Below is a small trained network, with its code and all its weights. Each question gives an input and a target symbol and asks what happens when units are switched off, that is, made to give their printed mean instead of their output.

import numpy as np


def w(rows, s, z=0):
    codes = np.array(rows[::2]) - 128.0
    scale = np.full(codes.shape[1], s)
    scale[-1] = z or s
    return codes * scale


def norm(h):
    return h / np.sqrt((h * h).mean(-1, keepdims=True) + 1e-5)


def f(y):
    return y / 2 * (1 + np.tanh(0.7978845608 * (y + 0.044715 * y**3)))


def softmax(a):
    e = np.exp(a - a.max(-1, keepdims=True))
    return e / e.sum(-1, keepdims=True)


def log_softmax(a):
    a = a - a.max(-1, keepdims=True)
    return a - np.log(np.exp(a).sum(-1, keepdims=True))


def net(x, mask):
    ids = ['βδεηλμξπσ'.index(c) for c in x.split()]
    T = len(ids)
    res = E[ids] + P[:T]
    u = 0
    for l in range(3):
        r = norm(res)
        for j in range(2):
            rows = slice(4 * j, 4 * j + 4)
            q, k, v = (r @ M[l][rows].T for M in (Q, K, V))
            z = softmax(np.where(np.tri(T) > 0, q @ k.T / 4**0.5, -1e9)) @ v
            o = O[l][rows]
            res = res + np.where(mask[u + j], z, o[:, -1]) @ o[:, :-1]
        u += 2
        y = f(norm(res) @ A[l][:, :-1].T + A[l][:, -1])
        res = res + np.where(mask[u : u + 4], y, B[l][:, -1]) @ B[l][:, :-1]
        u += 4
    return log_softmax(norm(res)[-1] @ U[:, :-1].T + U[:, -1])


Q, K, V, O, A, B = {}, {}, {}, {}, {}, {}
E = w([
[180,217,131,150,178],'β',
[183,216,134,151,178],'δ',
[111,121,103,177,32],'ε',
[123,111,210,186,129],'η',
[200,201,67,144,102],'λ',
[186,218,138,152,191],'μ',
[200,255,89,129,176],'ξ',
[254,188,105,99,124],'π',
[31,149,73,105,148],'σ',
],0.0093)
P = w([
[151,245,177,160,95],'0',
[147,183,128,219,126],'1',
[135,208,166,114,96],'2',
[141,149,116,213,143],'3',
[137,181,161,103,101],'4',
[138,121,109,196,149],'5',
[131,156,153,93,109],'6',
[140,95,108,178,158],'7',
[138,131,153,89,113],'8',
[144,72,104,161,164],'9',
[138,108,150,81,116],'10',
[155,41,109,148,167],'11',
[151,89,153,73,129],'12',
[162,12,93,133,189],'13',
],0.011)
Q[0] = w([
[204,79,15,151,247],'0.h1',
[243,126,228,141,144],'0.h1',
[110,234,106,214,127],'0.h1',
[90,88,144,254,110],'0.h1',
[160,125,190,54,105],'0.h2',
[155,153,140,25,96],'0.h2',
[142,79,131,236,141],'0.h2',
[197,140,122,111,165],'0.h2',
],0.027)
K[0] = w([
[198,72,28,136,238],'0.h1',
[239,161,207,147,148],'0.h1',
[108,204,80,196,133],'0.h1',
[77,62,135,254,110],'0.h1',
[107,64,153,124,110],'0.h2',
[71,52,141,119,86],'0.h2',
[200,167,116,127,167],'0.h2',
[143,57,124,79,171],'0.h2',
],0.032)
V[0] = w([
[97,180,163,99,87],'0.h1',
[236,139,162,177,100],'0.h1',
[143,43,60,117,187],'0.h1',
[155,84,148,15,121],'0.h1',
[102,85,81,153,18],'0.h2',
[139,108,135,96,163],'0.h2',
[130,100,251,188,123],'0.h2',
[87,105,172,130,93],'0.h2',
],0.021)
O[0] = w([
[215,129,156,91,150,123],'0.h1',
[84,153,60,56,29,254],'0.h1',
[26,142,138,212,115,66],'0.h1',
[149,248,176,150,79,11],'0.h1',
[171,40,134,176,57,11],'0.h2',
[154,159,158,137,148,75],'0.h2',
[73,97,242,72,134,66],'0.h2',
[128,71,171,165,136,19],'0.h2',
],0.017,0.0084)
A[0] = w([
[143,131,144,188,129,117],'0.n1',
[147,97,86,122,153,27],'0.n2',
[62,67,139,146,182,248],'0.n3',
[136,60,147,194,253,123],'0.n4',
],0.034,0.0017)
B[0] = w([
[84,153,143,126,172,157],'0.n1',
[90,140,105,126,98,200],'0.n2',
[88,211,83,78,128,200],'0.n3',
[166,154,4,141,168,251],'0.n4',
],0.03,0.014)
Q[1] = w([
[77,145,77,106,120],'1.h1',
[220,211,154,107,115],'1.h1',
[116,129,142,148,140],'1.h1',
[176,107,152,128,125],'1.h1',
[108,202,34,94,156],'1.h2',
[124,135,179,130,158],'1.h2',
[177,254,175,81,187],'1.h2',
[193,106,162,133,81],'1.h2',
],0.028)
K[1] = w([
[114,159,150,188,100],'1.h1',
[178,109,117,153,187],'1.h1',
[124,142,132,99,139],'1.h1',
[137,92,114,111,133],'1.h1',
[127,169,105,197,212],'1.h2',
[140,129,134,71,119],'1.h2',
[164,251,133,131,159],'1.h2',
[125,136,139,144,60],'1.h2',
],0.034)
V[1] = w([
[84,159,128,57,103],'1.h1',
[108,85,65,140,237],'1.h1',
[135,181,126,82,83],'1.h1',
[51,86,127,104,173],'1.h1',
[158,170,180,119,3],'1.h2',
[103,76,90,199,171],'1.h2',
[101,121,105,65,241],'1.h2',
[97,44,119,105,116],'1.h2',
],0.026)
O[1] = w([
[116,227,119,70,119,180],'1.h1',
[251,119,229,152,147,217],'1.h1',
[126,172,86,97,105,176],'1.h1',
[140,189,197,105,155,131],'1.h1',
[67,107,77,97,218,4],'1.h2',
[107,106,149,174,63,159],'1.h2',
[223,171,171,113,71,236],'1.h2',
[157,71,72,101,94,89],'1.h2',
],0.022,0.023)
A[1] = w([
[156,89,78,170,253,159],'1.n1',
[135,122,231,12,208,1],'1.n2',
[110,56,230,193,128,118],'1.n3',
[79,175,71,39,163,171],'1.n4',
],0.023,0.0038)
B[1] = w([
[118,77,76,124,40,177],'1.n1',
[186,152,183,78,89,177],'1.n2',
[3,153,147,120,139,144],'1.n3',
[186,125,173,181,58,253],'1.n4',
],0.026,0.014)
Q[2] = w([
[224,54,197,165,180],'2.h1',
[67,254,97,141,212],'2.h1',
[77,226,57,60,117],'2.h1',
[173,196,88,113,178],'2.h1',
[107,131,117,137,157],'2.h2',
[86,120,181,154,133],'2.h2',
[106,205,86,112,114],'2.h2',
[146,134,171,130,86],'2.h2',
],0.022)
K[2] = w([
[212,143,118,18,102],'2.h1',
[25,193,176,163,159],'2.h1',
[90,175,149,250,138],'2.h1',
[162,228,128,174,100],'2.h1',
[128,120,103,90,120],'2.h2',
[91,69,109,81,127],'2.h2',
[49,160,165,231,164],'2.h2',
[98,119,161,191,140],'2.h2',
],0.022)
V[2] = w([
[170,201,11,152,254],'2.h1',
[169,141,103,53,151],'2.h1',
[117,108,175,103,91],'2.h1',
[110,141,128,175,150],'2.h1',
[26,127,185,123,60],'2.h2',
[97,143,198,106,28],'2.h2',
[193,145,81,127,157],'2.h2',
[149,133,167,112,81],'2.h2',
],0.027)
O[2] = w([
[32,252,161,177,89,159],'2.h1',
[108,125,143,197,124,251],'2.h1',
[168,84,116,116,133,131],'2.h1',
[117,165,130,107,110,50],'2.h1',
[216,55,135,83,118,2],'2.h2',
[184,35,80,113,164,204],'2.h2',
[52,165,116,165,149,252],'2.h2',
[143,89,82,135,159,230],'2.h2',
],0.029,0.016)
A[2] = w([
[194,134,81,200,129,136],'2.n1',
[165,175,182,116,96,115],'2.n2',
[96,70,255,54,114,3],'2.n3',
[206,80,106,159,132,84],'2.n4',
],0.045,0.0035)
B[2] = w([
[156,71,201,135,114,252],'2.n1',
[101,102,98,141,182,218],'2.n2',
[58,101,253,17,99,148],'2.n3',
[49,181,108,144,156,229],'2.n4',
],0.045,0.031)
U = w([
[151,151,120,104,145,16],'β',
[166,151,97,97,183,100],'δ',
[49,59,45,130,162,142],'ε',
[97,129,194,28,136,252],'η',
[180,118,94,105,1,125],'λ',
[151,153,109,106,161,13],'μ',
[179,161,110,115,154,30],'ξ',
[54,248,97,146,117,199],'π',
[155,112,202,227,146,124],'σ',
],0.0079,0.0022)

Each question gives the input, a string of symbols that net reads in full, and the target symbol t.
The units are the heads (4 rows each of Q, K, V and O) and the neurons (one row each of A and B). Each row of codes is followed by its name. A weight is (code - 128) times the scale printed after its matrix; where a second scale follows, it is the last column's (O, A, B and U).
mask holds one flag per unit, layer by layer, with each layer's heads first. A switched-off unit (its flag False) gives its mean, the last column of its rows in O or B, instead of its output. The means were averaged over made-up inputs and are rounded, as every weight is.
A unit's drop is (log p(t) with every unit on - log p(t) with that unit switched off) / (log p(t) with every unit on - log p(t) with every unit switched off).
The circuit of an input: a set's keep is (log p(t) with only the set's units on - log p(t) with every unit switched off) / (log p(t) with every unit on - log p(t) with every unit switched off). Starting from the 12 units with the biggest drops (on a tie, the unit counted first), units are removed one at a time, each time the one whose removal leaves the highest keep (on an exact tie, the one counted first), for as long as the keep stays at least 0.8.
circuit, biggest first: the units of the circuit, biggest drop first
k most important neurons: the k neurons with the biggest drops, biggest first
k most important neurons of layer l: the k neurons of layer l with the biggest drops, biggest first
drop when u is switched off: that unit's drop, to one decimal
input π δ σ π π β, target λ: 2 most important neurons : (1.n1; 0.n4)
input π μ η π δ σ η π β, target η: circuit, biggest first : (0.h2; 2.n3; 0.n4)
input σ μ λ ε π ξ ξ μ π, target ε: circuit, biggest first : (0.h2; 1.h2)
input η δ ξ ε π σ η π β π ξ, target η: most important neuron of layer 1 : (1.n2)
input ξ π δ π μ δ η π π, target η: circuit, biggest first : (0.h2; 2.n3)
input ξ η ξ δ σ, target σ: 3 most important neurons of layer 2 : (2.n1; 2.n4; 2.n2)
input β π β σ η β δ, target η: circuit, biggest first : (0.h2; 0.n4; 2.n3)
input σ ε π π λ, target ε: 4 most important neurons : (0.n4; 0.n3; 2.n4; 1.n1)
input β η λ η π ξ σ σ σ δ π σ ε, target ε: circuit, biggest first : (1.h2; 0.h2)
input σ σ μ μ β λ μ β σ π δ ε, target λ: 4 most important neurons : (0.n4; 0.n3; 1.n1; 0.n1)
input η ε μ μ δ λ π π σ δ π ξ, target λ: 3 most important neurons : (0.n4; 1.n1; 2.n4)
input β λ π δ, target λ: 2 most important neurons : (1.n4; 0.n4)
input ε δ η, target η: 3 most important neurons : (0.n4; 1.n2; 2.n3)
input η β μ ξ δ, target η: most important neuron : (2.n3)
input δ η ξ σ ξ, target σ: 3 most important neurons : (2.n1; 2.n4; 0.n4)
input δ π λ, target λ: 2 most important neurons : (1.n4; 2.n2)
input π β σ ξ σ η σ σ β π β ξ, target λ: 3 most important neurons : (0.n4; 1.n1; 0.n3)
input ε δ η μ σ δ π μ, target λ: 3 most important neurons : (0.n4; 1.n1; 2.n2)
input μ π η δ, target λ: 2 most important neurons of layer 2 : (2.n2; 2.n1)
input σ δ σ μ σ λ λ ξ π π, target λ: most important neuron of layer 0 : (0.n4)
input β ε β β μ, target ε: 2 most important neurons : (2.n4; 0.n4)
input β δ π β σ β μ π η β, target λ: 2 most important neurons : (0.n4; 2.n2)
input ξ λ δ π π δ μ σ π ε β, target ε: 2 most important neurons of layer 1 : (1.n4; 1.n1)
input δ ξ δ σ ξ π β ε, target λ: 2 most important neurons of layer 0 : (0.n4; 0.n1)
input σ δ π δ σ σ ξ δ δ μ η ε π, target ε: drop when 1.h2 is switched off : 0.8
input ξ β η λ μ, target η: drop when 2.n3 is switched off : 0.2
